Below are the code and all the weights of a small trained network. Each question names an input and a class and asks about switching units off, where a switched-off unit gives its printed mean instead of its output.

import numpy as np


def w(rows, s, z=0):
    codes = np.array(rows[::2]) - 128.0
    scale = np.full(codes.shape[1], s)
    scale[-1] = z or s
    return codes * scale


def f(y):
    return y / 2 * (1 + np.tanh(0.7978845608 * (y + 0.044715 * y**3)))


def log_softmax(a):
    a = a - a.max(-1, keepdims=True)
    return a - np.log(np.exp(a).sum(-1, keepdims=True))


def net(x, mask):
    res = np.array(x, float).reshape(1, 4) / 4 @ E
    y = f(res @ A[0][:, :-1].T + A[0][:, -1])
    res = res + np.where(mask, y, B[0][:, -1]) @ B[0][:, :-1]
    return log_softmax(res[-1] @ U[:, :-1].T + U[:, -1])


A, B = {}, {}
E = w([
[237,83,198,63,215,88,141],'x0',
[104,217,200,189,87,177,144],'x1',
[216,134,51,72,84,223,250],'x2',
[212,100,58,254,132,235,31],'x3',
],0.009)
A[0] = w([
[78,94,181,70,144,25,80,150],'n1',
[137,130,220,92,158,101,143,60],'n2',
[232,43,104,254,163,155,28,220],'n3',
[189,84,173,155,123,170,214,206],'n4',
[39,161,98,100,139,70,198,86],'n5',
[42,253,142,204,129,140,123,178],'n6',
[125,82,172,74,142,12,63,139],'n7',
[164,149,78,128,60,249,122,254],'n8',
[210,216,215,145,247,62,130,123],'n9',
[30,174,127,206,128,33,66,178],'n10',
[45,153,199,155,151,70,50,170],'n11',
[202,145,109,70,137,116,251,238],'n12',
],0.0089,0.0048)
B[0] = w([
[143,160,70,95,167,118,141,233],'n1',
[198,110,92,123,79,189,166,179],'n2',
[51,112,207,47,101,193,82,254],'n3',
[117,134,142,153,41,185,168,177],'n4',
[2,169,138,74,126,73,91,195],'n5',
[169,114,181,201,122,106,53,211],'n6',
[122,144,130,120,164,59,252,224],'n7',
[143,66,163,157,71,179,148,208],'n8',
[147,146,147,66,68,130,149,207],'n9',
[164,161,149,235,164,118,71,231],'n10',
[109,202,167,182,168,74,130,231],'n11',
[143,105,169,71,67,169,143,222],'n12',
],0.0091,0.015)
U = w([
[176,169,117,122,134,104,186,78],'0',
[89,117,47,148,206,101,155,66],'1',
[67,102,142,62,113,85,129,134],'2',
[145,107,124,173,73,71,87,45],'3',
[125,166,188,146,170,93,70,112],'4',
[150,64,139,113,80,251,124,253],'5',
],0.012,0.0024)

Each question gives the input, the list of numbers given to net, and the class t.
The units are the neurons (one row each of A and B). Each row of codes is followed by its name. A weight is (code - 128) times the scale printed after its matrix; where a second scale follows, it is the last column's (A, B and U).
mask holds one flag per neuron, in row order. A switched-off neuron (its flag False) gives its mean, the last column of its row in B, instead of its output. The means were averaged over made-up inputs and are rounded, as every weight is.
A unit's drop is (log p(t) with every unit on - log p(t) with that unit switched off) / (log p(t) with every unit on - log p(t) with every unit switched off).
The circuit of an input: a set's keep is (log p(t) with only the set's units on - log p(t) with every unit switched off) / (log p(t) with every unit on - log p(t) with every unit switched off). Starting from all 12 units, units are removed one at a time, each time the one whose removal leaves the highest keep (on an exact tie, the one counted first), for as long as the keep stays at least 0.8.
circuit, biggest first: the units of the circuit, biggest drop first
unit that matters most: the unit with the biggest drop
top k neurons: the k neurons with the biggest drops, biggest first
drop of u: that unit's drop, to one decimal
input [0,3,2,-3], class 5: unit that matters most : n7
input [7,2,-5,4], class 2: circuit, biggest first : (n3; n6)
input [1,8,-3,8], class 5: top 2 neurons : (n3; n8)
input [5,-4,1,-3], class 0: top 2 neurons : (n3; n7)
input [8,-5,-2,-1], class 0: circuit, biggest first : (n7; n5)
input [-4,-7,-3,-8], class 1: top 2 neurons : (n3; n1)
input [-7,7,0,1], class 3: top 2 neurons : (n8; n3)
input [-8,6,3,-6], class 4: top 2 neurons : (n6; n5)
input [7,8,0,-4], class 5: top 2 neurons : (n2; n12)
input [8,-2,-1,-8], class 0: top 4 neurons : (n3; n2; n7; n1)
input [-5,3,8,-7], class 5: top 2 neurons : (n12; n8)
input [3,2,1,-1], class 5: top 2 neurons : (n11; n7)
input [7,-4,1,-2], class 0: top 2 neurons : (n3; n7)
input [-2,-5,-6,-4], class 1: top 3 neurons : (n7; n1; n3)
input [7,2,-3,1], class 2: circuit, biggest first : (n10)
input [8,-2,4,-4], class 5: top 2 neurons : (n12; n11)
input [6,6,-2,0], class 0: top 2 neurons : (n3; n8)
input [6,0,-6,-1], class 0: drop of n7 : 0.1
input [-5,-3,-4,-5], class 4: drop of n10 : 0.1
input [8,-1,3,-4], class 5: circuit, biggest first : (n12)
input [5,7,-4,8], class 5: drop of n3 : 0.6
